Below is a small trained network, with its code and all its weights. Each question gives an input and a class and asks what happens when units are switched off, that is, made to give their printed mean instead of their output.

import numpy as np


def w(rows, s, z=0):
    codes = np.array(rows[::2]) - 128.0
    scale = np.full(codes.shape[1], s)
    scale[-1] = z or s
    return codes * scale


def norm(h):
    return h / np.sqrt((h * h).mean(-1, keepdims=True) + 1e-5)


def f(y):
    return np.maximum(y, 0)


def log_softmax(a):
    a = a - a.max(-1, keepdims=True)
    return a - np.log(np.exp(a).sum(-1, keepdims=True))


def net(x, mask):
    res = np.array(x, float).reshape(1, 7) / 4 @ E
    u = 0
    for l in range(2):
        y = f(norm(res) @ A[l][:, :-1].T + A[l][:, -1])
        res = res + np.where(mask[u : u + 7], y, B[l][:, -1]) @ B[l][:, :-1]
        u += 7
    return log_softmax(norm(res)[-1] @ U[:, :-1].T + U[:, -1])


A, B = {}, {}
E = w([
[108,188,147,14],'x0',
[186,94,115,133],'x1',
[147,109,2,131],'x2',
[139,246,112,155],'x3',
[85,134,37,134],'x4',
[27,158,102,205],'x5',
[152,165,105,182],'x6',
],0.0069)
A[0] = w([
[146,196,134,161,214],'L0N1',
[171,84,122,36,129],'L0N2',
[63,210,192,76,66],'L0N3',
[68,54,109,89,118],'L0N4',
[72,112,169,137,2],'L0N5',
[79,159,91,99,196],'L0N6',
[126,56,3,168,188],'L0N7',
],0.018,0.0026)
B[0] = w([
[107,141,167,179,194],'L0N1',
[155,108,172,60,205],'L0N2',
[189,251,95,75,214],'L0N3',
[182,124,129,236,188],'L0N4',
[156,80,137,109,160],'L0N5',
[159,203,117,164,183],'L0N6',
[83,251,107,99,254],'L0N7',
],0.02,0.011)
A[1] = w([
[186,103,107,175,160],'L1N1',
[253,139,120,87,191],'L1N2',
[125,97,128,59,8],'L1N3',
[82,184,155,158,194],'L1N4',
[87,115,119,168,232],'L1N5',
[162,162,181,182,169],'L1N6',
[133,82,132,236,137],'L1N7',
],0.019,0.0015)
B[1] = w([
[101,94,141,176,147],'L1N1',
[3,122,165,135,248],'L1N2',
[139,132,140,54,145],'L1N3',
[190,127,100,143,233],'L1N4',
[178,140,141,138,146],'L1N5',
[112,74,38,134,224],'L1N6',
[176,56,109,165,159],'L1N7',
],0.025,0.013)
U = w([
[174,10,124,144,7],'0',
[62,94,213,18,89],'1',
[135,232,87,127,229],'2',
],0.012,0.0021)

Each question gives the input, the list of numbers given to net, and the class t.
The units are the neurons (one row each of A and B). Each row of codes is followed by its name. A weight is (code - 128) times the scale printed after its matrix; where a second scale follows, it is the last column's (A, B and U).
mask holds one flag per neuron, layer by layer. A switched-off neuron (its flag False) gives its mean, the last column of its row in B, instead of its output. The means were averaged over made-up inputs and are rounded, as every weight is.
A unit's drop is (log p(t) with every unit on - log p(t) with that unit switched off) / (log p(t) with every unit on - log p(t) with every unit switched off).
The circuit of an input: a set's keep is (log p(t) with only the set's units on - log p(t) with every unit switched off) / (log p(t) with every unit on - log p(t) with every unit switched off). Starting from the 12 units with the biggest drops (on a tie, the unit counted first), units are removed one at a time, each time the one whose removal leaves the highest keep (on an exact tie, the one counted first), for as long as the keep stays at least 0.8.
units of the circuit, in order: the units of the circuit, biggest drop first
top k neurons: the k neurons with the biggest drops, biggest first
k most important neurons of layer l: the k neurons of layer l with the biggest drops, biggest first
drop when u is switched off: that unit's drop, to one decimal
input [-4,4,0,-5,-5,5,1], class 0: units of the circuit, in order : (L0N3)
input [-5,4,0,0,-5,3,6], class 0: units of the circuit, in order : (L0N3, L1N7)
input [-3,6,4,-7,-5,2,-7], class 1: 4 most important neurons of layer 0 : (L0N2, L0N1, L0N6, L0N7)
input [-8,4,-5,-4,-2,0,2], class 0: 2 most important neurons of layer 0 : (L0N3, L0N2)
input [-8,0,-6,6,8,-4,4], class 0: 2 most important neurons of layer 0 : (L0N3, L0N1)
input [2,-2,0,-7,0,-4,-8], class 1: top 4 neurons : (L0N2, L1N2, L0N1, L1N4)
input [0,5,5,7,-3,-8,8], class 1: top 2 neurons : (L0N7, L1N2)
input [-4,4,-2,-7,-8,0,3], class 0: top 2 neurons : (L0N3, L0N7)
input [8,-3,0,4,-3,-7,-1], class 1: 2 most important neurons of layer 0 : (L0N7, L0N2)
input [-5,-3,4,8,-6,-3,1], class 0: 2 most important neurons of layer 0 : (L0N7, L0N3)
input [-7,0,-5,4,1,-4,2], class 0: drop when L0N7 is switched off : 0.2
input [-5,1,-7,0,2,-3,8], class 0: drop when L0N7 is switched off : 0.2
input [8,7,-3,6,-4,-5,-1], class 1: drop when L1N2 is switched off : 0.1
input [0,0,0,-8,-5,-6,2], class 1: drop when L0N2 is switched off : 0.1
input [-6,-7,-1,1,-7,-2,6], class 0: units of the circuit, in order : (L0N7)
